Here is a tiny trained network, its code and every weight. The questions are about switching its units off for an input and a class, where a switched-off unit gives its printed mean instead of its output.

import numpy as np


def w(rows, s, z=0):
    codes = np.array(rows[::2]) - 128.0
    scale = np.full(codes.shape[1], s)
    scale[-1] = z or s
    return codes * scale


def f(y):
    return np.maximum(y, 0)


def log_softmax(a):
    a = a - a.max(-1, keepdims=True)
    return a - np.log(np.exp(a).sum(-1, keepdims=True))


def net(x, mask):
    res = np.array(x, float).reshape(1, 4) / 4 @ E
    y = f(res @ A[0][:, :-1].T + A[0][:, -1])
    res = res + np.where(mask, y, B[0][:, -1]) @ B[0][:, :-1]
    return log_softmax(res[-1] @ U[:, :-1].T + U[:, -1])


A, B = {}, {}
E = w([
[75,170,206,132,153,46,110,147,157,105,152],'x0',
[93,105,121,126,191,102,178,205,132,173,108],'x1',
[98,86,212,137,116,164,254,101,155,194,62],'x2',
[106,199,177,139,15,214,125,200,113,119,101],'x3',
],0.0089)
A[0] = w([
[150,81,118,127,118,161,159,5,130,134,123,165],'neuron 0',
[123,179,230,128,45,96,99,58,135,101,136,163],'neuron 1',
[142,151,98,129,29,193,124,162,126,126,131,85],'neuron 2',
[108,147,195,123,204,42,109,119,139,118,131,128],'neuron 3',
[130,146,121,132,151,119,124,129,117,131,155,95],'neuron 4',
[102,140,236,124,103,123,183,180,132,139,114,183],'neuron 5',
[142,158,87,131,60,151,52,138,108,105,141,131],'neuron 6',
[129,133,111,125,123,138,164,179,136,147,130,123],'neuron 7',
[142,143,105,117,93,114,87,146,138,111,130,89],'neuron 8',
[127,127,116,115,152,105,86,130,120,119,114,128],'neuron 9',
[105,102,196,131,165,123,211,120,128,152,123,3],'neuron 10',
],0.017,0.0054)
B[0] = w([
[128,7,134,122,157,96,154,115,126,127,134,222],'neuron 0',
[125,95,102,132,60,237,156,134,105,150,104,231],'neuron 1',
[121,128,142,123,76,194,133,137,123,137,106,216],'neuron 2',
[142,140,83,123,196,116,75,94,114,119,150,225],'neuron 3',
[122,124,158,130,105,98,99,106,128,111,148,147],'neuron 4',
[126,206,147,127,77,140,154,192,149,133,129,254],'neuron 5',
[118,219,160,126,108,112,152,147,144,127,124,223],'neuron 6',
[135,148,129,134,102,174,90,53,115,96,136,163],'neuron 7',
[127,163,123,143,127,117,114,173,141,159,122,171],'neuron 8',
[109,143,133,137,183,133,110,129,129,129,124,165],'neuron 9',
[127,155,182,130,92,58,171,171,151,118,110,217],'neuron 10',
],0.016,0.017)
U = w([
[117,206,129,161,186,37,108,187,156,102,184,2],'0',
[140,12,190,127,106,83,252,157,153,170,88,80],'1',
[152,2,48,139,252,67,115,48,89,129,181,186],'2',
[107,186,145,151,26,234,162,210,122,155,108,202],'3',
],0.0057,0.0027)

Each question gives the input, the list of numbers given to net, and the class t.
The units are the neurons (one row each of A and B). Each row of codes is followed by its name. A weight is (code - 128) times the scale printed after its matrix; where a second scale follows, it is the last column's (A, B and U).
mask holds one flag per neuron, in row order. A switched-off neuron (its flag False) gives its mean, the last column of its row in B, instead of its output. The means were averaged over made-up inputs and are rounded, as every weight is.
A unit's drop is (log p(t) with every unit on - log p(t) with that unit switched off) / (log p(t) with every unit on - log p(t) with every unit switched off).
The circuit of an input: a set's keep is (log p(t) with only the set's units on - log p(t) with every unit switched off) / (log p(t) with every unit on - log p(t) with every unit switched off). Starting from all 11 units, units are removed one at a time, each time the one whose removal leaves the highest keep (on an exact tie, the one counted first), for as long as the keep stays at least 0.8.
units of the circuit, in order: the units of the circuit, biggest drop first
most important unit: the unit with the biggest drop
top k neurons: the k neurons with the biggest drops, biggest first
drop when u is switched off: that unit's drop, to one decimal
input [-6,-5,-5,-7], class 2: most important unit	neuron 0
input [-6,7,4,0], class 1: units of the circuit, in order	[neuron 1; neuron 6]
input [-1,5,0,-2], class 2: top 2 neurons	[neuron 5; neuron 6]
input [-5,-5,-3,-2], class 1: units of the circuit, in order	[neuron 0; neuron 5]
input [-2,4,4,-6], class 1: top 2 neurons	[neuron 10; neuron 9]
input [6,1,1,-2], class 0: top 3 neurons	[neuron 3; neuron 0; neuron 2]
input [-7,3,4,-8], class 1: top 2 neurons	[neuron 3; neuron 10]
input [-6,-8,-1,-3], class 1: top 3 neurons	[neuron 0; neuron 3; neuron 6]
input [8,4,-6,3], class 0: top 2 neurons	[neuron 3; neuron 2]
input [5,-2,-8,-3], class 0: drop when neuron 8 is switched off	0.0
input [-8,-5,5,-4], class 2: drop when neuron 0 is switched off	0.1
input [-2,-8,-7,-4], class 0: drop when neuron 2 is switched off	0.4
input [-5,8,4,-5], class 1: drop when neuron 10 is switched off	0.2
input [2,6,5,-6], class 0: units of the circuit, in order	[neuron 3]
